Each row has a name. Each question is about the rows just above it.

2.552 1.854 3.603 1.642 5.066 -2.435 -0.964 8.608 0.994 0.655 -2.321  k_865
4.872 -0.377 7.522 0.934 6.505 -0.750 -0.531 3.058 -1.285 0.000 -3.147  k_108
3.254 -0.133 4.255 1.603 8.029 -2.976 0.828 5.902 -2.266 1.327 -1.142  k_991
2.552 1.854 3.603 1.642 5.066 -2.435 -0.964 8.608 0.994 0.655 -2.214  k_648
k_991 in full:
3.254 -0.133 4.255 1.603 8.029 -2.976 0.828 5.902 -2.266 1.327 -1.142

3.495 -5.360 1.001 -7.273  k_395
1.794 0.472 0.472 0.809  k_140
3.495 -5.360 1.018 -2.234  k_695
1.794 -1.700 -1.700 -1.700  k_163
k_163 in full:
1.794 -1.700 -1.700 -1.700
Repeated in k_140:
0.472
k_695 in full:
3.495 -5.360 1.018 -2.234
Which value appears more than once in k_163?
-1.700
k_395 in full:
3.495 -5.360 1.001 -7.273
Whose row is 1.794 -1.700 -1.700 -1.700?
k_163

6.702 1.151 8.637 -2.036 -4.028 4.529 -0.700 = k_744
1.313 0.177 3.352 -0.063 0.606 -0.705 -0.544 = k_140
1.023 0.124 3.247 -0.169 0.447 -0.556 -0.525 = k_395
1.745 0.189 -2.141 0.234 -2.141 0.504 -0.222 = k_940
-2.039 -0.560 -0.890 -0.044 1.175 -1.336 -0.649 = k_991
-4.437 -0.663 3.080 -1.025 -0.477 -0.191 0.214 = k_695
1.985 0.244 2.770 -0.018 0.551 -0.516 -0.670 = k_648
1.933 0.180 -4.617 0.422 -0.278 0.863 -0.134 = k_108
-0.234 0.712 2.044 0.371 -1.817 1.471 2.484 = k_61
k_108 in full:
1.933 0.180 -4.617 0.422 -0.278 0.863 -0.134
k_991 in full:
-2.039 -0.560 -0.890 -0.044 1.175 -1.336 -0.649
k_395 in full:
1.023 0.124 3.247 -0.169 0.447 -0.556 -0.525
Repeated in k_940:
-2.141
k_695 in full:
-4.437 -0.663 3.080 -1.025 -0.477 -0.191 0.214

